Below are the code and all the weights of a small trained network. Each question names an input and a class and asks about switching units off, where a switched-off unit gives its printed mean instead of its output.

import numpy as np


def w(rows, s, z=0):
    codes = np.array(rows[::2]) - 128.0
    scale = np.full(codes.shape[1], s)
    scale[-1] = z or s
    return codes * scale


def norm(h):
    return h / np.sqrt((h * h).mean(-1, keepdims=True) + 1e-5)


def f(y):
    return y / 2 * (1 + np.tanh(0.7978845608 * (y + 0.044715 * y**3)))


def log_softmax(a):
    a = a - a.max(-1, keepdims=True)
    return a - np.log(np.exp(a).sum(-1, keepdims=True))


def net(x, mask):
    res = np.array(x, float).reshape(1, 5) / 4 @ E
    u = 0
    for l in range(4):
        y = f(norm(res) @ A[l][:, :-1].T + A[l][:, -1])
        res = res + np.where(mask[u : u + 14], y, B[l][:, -1]) @ B[l][:, :-1]
        u += 14
    return log_softmax(norm(res)[-1] @ U[:, :-1].T + U[:, -1])


A, B = {}, {}
E = w([
[182,180,135,113,57,188,92,199,200,117,80],'x0',
[108,125,7,155,66,91,125,130,90,123,90],'x1',
[97,123,89,213,154,235,120,156,112,199,149],'x2',
[38,146,140,165,165,105,64,113,202,102,101],'x3',
[185,70,58,92,188,153,99,107,164,97,139],'x4',
],0.013)
A[0] = w([
[138,150,128,232,82,101,103,77,196,47,239,109],'0.n0',
[166,149,129,115,37,134,51,124,187,177,161,53],'0.n1',
[175,203,43,89,220,102,165,94,197,196,116,84],'0.n2',
[156,198,106,128,205,56,41,153,45,175,169,89],'0.n3',
[121,104,106,142,113,117,254,170,222,122,157,159],'0.n4',
[101,208,130,103,121,108,183,85,149,221,96,102],'0.n5',
[110,186,103,35,153,148,120,90,130,214,80,146],'0.n6',
[107,150,113,201,147,79,182,165,220,76,170,114],'0.n7',
[109,82,158,103,110,180,98,149,75,86,75,183],'0.n8',
[115,61,158,71,162,48,132,228,106,123,88,112],'0.n9',
[81,94,107,89,89,156,255,59,240,191,95,1],'0.n10',
[212,124,145,224,88,122,126,138,80,22,224,89],'0.n11',
[50,60,140,100,182,193,126,228,64,128,75,115],'0.n12',
[226,180,123,193,104,113,137,70,106,114,186,91],'0.n13',
],0.0098,0.0059)
B[0] = w([
[130,121,128,99,120,142,120,121,113,152,110,177],'0.n0',
[122,134,133,123,114,154,140,116,136,109,107,245],'0.n1',
[115,101,158,137,101,143,97,142,100,98,146,199],'0.n2',
[117,137,127,131,134,149,153,117,123,103,105,199],'0.n3',
[129,121,130,122,113,140,125,116,137,133,130,188],'0.n4',
[142,79,130,125,124,157,81,133,109,81,149,207],'0.n5',
[128,122,129,127,119,133,127,124,136,129,129,153],'0.n6',
[126,120,126,95,116,146,122,120,113,150,111,195],'0.n7',
[127,116,131,124,111,139,131,113,142,134,129,225],'0.n8',
[140,146,125,144,117,148,108,85,128,143,142,237],'0.n9',
[140,185,116,152,193,36,82,254,82,165,161,57],'0.n10',
[109,130,128,107,132,140,108,122,122,140,106,197],'0.n11',
[151,148,134,123,109,119,107,76,134,128,138,251],'0.n12',
[106,124,131,109,134,137,97,123,123,149,91,199],'0.n13',
],0.03,0.0024)
A[1] = w([
[186,95,59,106,212,118,75,186,156,75,157,28],'1.n0',
[162,215,114,126,161,136,135,224,154,89,109,97],'1.n1',
[189,159,118,52,146,115,149,217,48,185,141,27],'1.n2',
[167,178,194,117,220,113,122,197,155,145,166,46],'1.n3',
[123,204,7,142,111,58,98,201,101,96,126,21],'1.n4',
[145,158,177,114,172,138,120,149,132,126,136,81],'1.n5',
[177,174,132,179,118,89,99,109,149,141,135,52],'1.n6',
[176,203,126,75,136,5,91,153,138,98,158,81],'1.n7',
[132,191,85,201,180,170,111,177,122,170,168,57],'1.n8',
[88,181,178,150,81,113,132,149,90,139,137,85],'1.n9',
[140,99,103,163,109,110,126,133,116,130,80,53],'1.n10',
[40,175,119,130,205,67,28,180,183,135,85,2],'1.n11',
[152,163,136,108,136,78,125,129,133,86,116,69],'1.n12',
[86,176,197,171,78,76,115,209,66,130,148,64],'1.n13',
],0.014,0.0029)
B[1] = w([
[147,63,111,166,157,201,109,120,75,16,87,196],'1.n0',
[116,201,82,144,127,178,214,143,188,87,54,154],'1.n1',
[132,142,96,54,160,175,149,96,88,182,58,167],'1.n2',
[89,37,154,146,69,143,202,103,172,169,134,153],'1.n3',
[95,26,216,138,98,150,197,105,210,179,133,223],'1.n4',
[78,37,56,141,45,123,146,89,136,145,103,171],'1.n5',
[115,167,149,128,126,164,163,105,122,103,114,107],'1.n6',
[167,199,142,173,92,100,101,31,116,146,165,189],'1.n7',
[199,200,160,166,98,72,71,28,131,154,169,197],'1.n8',
[215,8,31,120,211,133,64,118,160,76,96,251],'1.n9',
[111,110,224,95,136,184,154,104,167,131,159,233],'1.n10',
[97,148,94,12,156,168,113,108,85,204,85,193],'1.n11',
[152,148,132,152,118,124,85,80,124,163,126,153],'1.n12',
[157,62,96,132,174,207,106,108,98,5,133,193],'1.n13',
],0.015,0.0023)
A[2] = w([
[101,68,83,160,59,68,135,146,143,158,125,17],'2.n0',
[191,129,141,89,120,125,184,180,52,168,139,110],'2.n1',
[140,152,149,99,98,44,113,133,126,113,139,31],'2.n2',
[126,81,214,137,156,97,177,173,177,180,152,81],'2.n3',
[79,117,135,168,250,7,201,156,68,134,175,59],'2.n4',
[33,152,129,113,159,86,70,162,156,130,125,88],'2.n5',
[191,110,126,110,111,121,163,158,83,162,130,74],'2.n6',
[128,123,153,130,142,149,133,115,133,130,95,84],'2.n7',
[151,141,128,201,149,135,95,149,126,186,158,84],'2.n8',
[100,53,145,156,110,91,180,140,165,169,139,2],'2.n9',
[104,161,111,191,132,156,118,158,113,185,184,47],'2.n10',
[148,71,134,141,148,126,52,181,102,47,161,79],'2.n11',
[140,150,152,108,107,45,115,139,130,111,135,139],'2.n12',
[94,130,107,97,89,171,128,92,131,137,143,115],'2.n13',
],0.015,0.0035)
B[2] = w([
[149,86,143,102,144,146,130,122,152,143,154,138],'2.n0',
[84,131,143,115,159,126,90,111,139,154,69,150],'2.n1',
[161,144,148,158,116,135,120,91,127,120,108,135],'2.n2',
[123,85,131,130,91,140,144,130,112,135,135,148],'2.n3',
[26,253,17,109,89,184,168,114,196,84,146,168],'2.n4',
[131,138,121,113,136,157,120,111,106,150,72,138],'2.n5',
[89,120,141,126,151,126,75,119,155,150,102,144],'2.n6',
[142,114,93,131,107,105,141,140,79,144,132,160],'2.n7',
[153,136,120,132,119,73,130,86,125,112,112,145],'2.n8',
[130,124,184,109,104,162,158,143,105,133,179,163],'2.n9',
[151,135,150,152,122,141,97,90,140,128,130,139],'2.n10',
[129,115,124,138,149,154,148,144,98,71,118,205],'2.n11',
[160,133,136,150,126,143,109,94,135,134,126,133],'2.n12',
[123,130,160,141,162,111,143,141,94,132,138,255],'2.n13',
],0.024,0.0099)
A[3] = w([
[164,133,128,122,112,134,123,158,152,135,111,19],'3.n0',
[166,89,99,149,208,112,112,160,154,108,124,51],'3.n1',
[135,174,178,154,153,61,149,207,82,104,167,131],'3.n2',
[165,178,123,140,90,109,131,250,205,127,102,10],'3.n3',
[191,161,135,159,124,39,83,95,147,139,143,78],'3.n4',
[119,130,138,116,133,124,112,128,154,114,137,156],'3.n5',
[100,130,106,80,168,100,86,167,115,203,83,4],'3.n6',
[160,162,124,217,164,102,113,148,141,187,143,42],'3.n7',
[125,42,166,148,108,82,170,156,152,163,160,27],'3.n8',
[85,173,83,96,132,103,143,149,104,109,216,136],'3.n9',
[127,139,152,111,129,15,152,129,148,98,103,85],'3.n10',
[82,103,117,120,114,153,163,115,143,130,160,85],'3.n11',
[138,124,127,111,114,136,139,119,125,117,134,141],'3.n12',
[113,112,106,113,140,104,130,98,114,125,150,133],'3.n13',
],0.019,0.0025)
B[3] = w([
[35,156,104,129,137,115,127,118,100,106,170,144],'3.n0',
[148,103,113,142,81,82,79,169,126,89,113,187],'3.n1',
[185,135,81,134,174,85,163,168,161,113,130,131],'3.n2',
[70,206,6,140,109,143,156,128,190,131,106,166],'3.n3',
[204,181,134,159,126,130,123,102,105,159,209,255],'3.n4',
[130,96,61,177,92,161,179,168,8,216,139,126],'3.n5',
[136,160,130,58,182,83,101,177,88,171,128,245],'3.n6',
[161,142,121,122,91,102,122,79,110,106,165,162],'3.n7',
[91,99,164,130,125,96,176,120,174,158,136,215],'3.n8',
[141,169,68,150,115,143,117,161,169,152,95,208],'3.n9',
[129,104,124,150,137,175,108,97,104,139,170,131],'3.n10',
[123,133,133,133,111,69,140,116,161,133,109,239],'3.n11',
[59,117,111,226,193,78,70,148,114,179,144,180],'3.n12',
[129,155,139,130,51,206,106,193,159,135,97,196],'3.n13',
],0.022,0.0066)
U = w([
[158,38,109,160,156,172,78,167,76,11,91,147],'0',
[223,192,161,156,118,125,98,49,102,171,193,149],'1',
[99,147,147,9,203,117,91,175,74,213,55,126],'2',
[56,210,39,142,96,157,184,155,212,139,94,162],'3',
[86,18,219,138,117,96,211,123,183,170,143,132],'4',
[197,154,116,120,197,54,198,226,168,114,155,128],'5',
[151,159,160,61,120,100,140,204,172,90,192,2],'6',
],0.014,0.0082)

Each question gives the input, the list of numbers given to net, and the class t.
The units are the neurons (one row each of A and B). Each row of codes is followed by its name. A weight is (code - 128) times the scale printed after its matrix; where a second scale follows, it is the last column's (A, B and U).
mask holds one flag per neuron, layer by layer. A switched-off neuron (its flag False) gives its mean, the last column of its row in B, instead of its output. The means were averaged over made-up inputs and are rounded, as every weight is.
A unit's drop is (log p(t) with every unit on - log p(t) with that unit switched off) / (log p(t) with every unit on - log p(t) with every unit switched off).
The circuit of an input: a set's keep is (log p(t) with only the set's units on - log p(t) with every unit switched off) / (log p(t) with every unit on - log p(t) with every unit switched off). Starting from the 12 units with the biggest drops (on a tie, the unit counted first), units are removed one at a time, each time the one whose removal leaves the highest keep (on an exact tie, the one counted first), for as long as the keep stays at least 0.8.
units of the circuit, in order: the units of the circuit, biggest drop first
k most important neurons: the k neurons with the biggest drops, biggest first
k most important neurons of layer l: the k neurons of layer l with the biggest drops, biggest first
drop of u: that unit's drop, to one decimal
input [6,-6,8,8,2], class 1: units of the circuit, in order => [1.n8]
input [0,8,-6,-8,-8], class 0: 2 most important neurons => [1.n13, 1.n9]
input [6,7,5,-4,-6], class 4: 2 most important neurons => [1.n4, 0.n2]
input [2,3,7,4,7], class 0: 2 most important neurons => [1.n0, 0.n2]
input [8,0,4,8,4], class 2: 2 most important neurons => [1.n11, 3.n6]
input [-7,5,-6,-7,4], class 2: 3 most important neurons => [0.n12, 2.n1, 0.n13]
input [4,-1,-8,8,7], class 1: 3 most important neurons of layer 0 => [0.n5, 0.n13, 0.n11]
input [-6,3,-7,6,6], class 1: 2 most important neurons => [0.n5, 0.n9]
input [5,8,-8,8,7], class 1: 3 most important neurons => [1.n7, 0.n5, 0.n13]
input [3,-2,8,6,-7], class 1: 4 most important neurons => [1.n8, 0.n2, 0.n12, 2.n8]
input [-3,-6,7,-8,-4], class 2: 2 most important neurons => [0.n9, 2.n1]
input [-2,-3,-6,7,4], class 2: 2 most important neurons of layer 0 => [0.n12, 0.n7]
input [7,-6,-6,2,6], class 3: units of the circuit, in order => [0.n12, 1.n1, 3.n3]
input [-6,-2,1,2,-6], class 0: units of the circuit, in order => [1.n9]
input [8,-8,-6,-5,-3], class 3: units of the circuit, in order => [1.n1, 3.n3]
input [-8,-8,2,8,7], class 2: 3 most important neurons of layer 0 => [0.n5, 0.n0, 0.n7]
input [0,-4,1,4,2], class 2: units of the circuit, in order => [0.n7, 0.n0]
input [-8,-8,0,-7,-4], class 3: 2 most important neurons => [2.n4, 0.n7]
input [4,-6,-6,5,7], class 0: 2 most important neurons => [1.n0, 0.n12]
input [0,6,-7,2,-1], class 1: units of the circuit, in order => [1.n7]
input [8,4,8,-4,8], class 0: 2 most important neurons => [1.n0, 0.n9]
input [-7,8,3,4,-1], class 4: 2 most important neurons => [1.n4, 1.n10]
input [-8,-7,-6,-3,4], class 3: 2 most important neurons => [2.n4, 0.n12]
input [5,2,5,1,-3], class 1: 2 most important neurons => [2.n4, 0.n3]
input [-1,-2,2,0,-3], class 5: 2 most important neurons of layer 0 => [0.n5, 0.n12]
input [-5,6,-1,4,1], class 4: drop of 1.n3 => 0.0
input [-3,7,1,-5,2], class 4: drop of 1.n4 => 0.9
input [-3,3,0,-1,2], class 5: drop of 2.n1 => 0.1
input [5,-5,0,-1,-4], class 3: drop of 3.n3 => 0.2
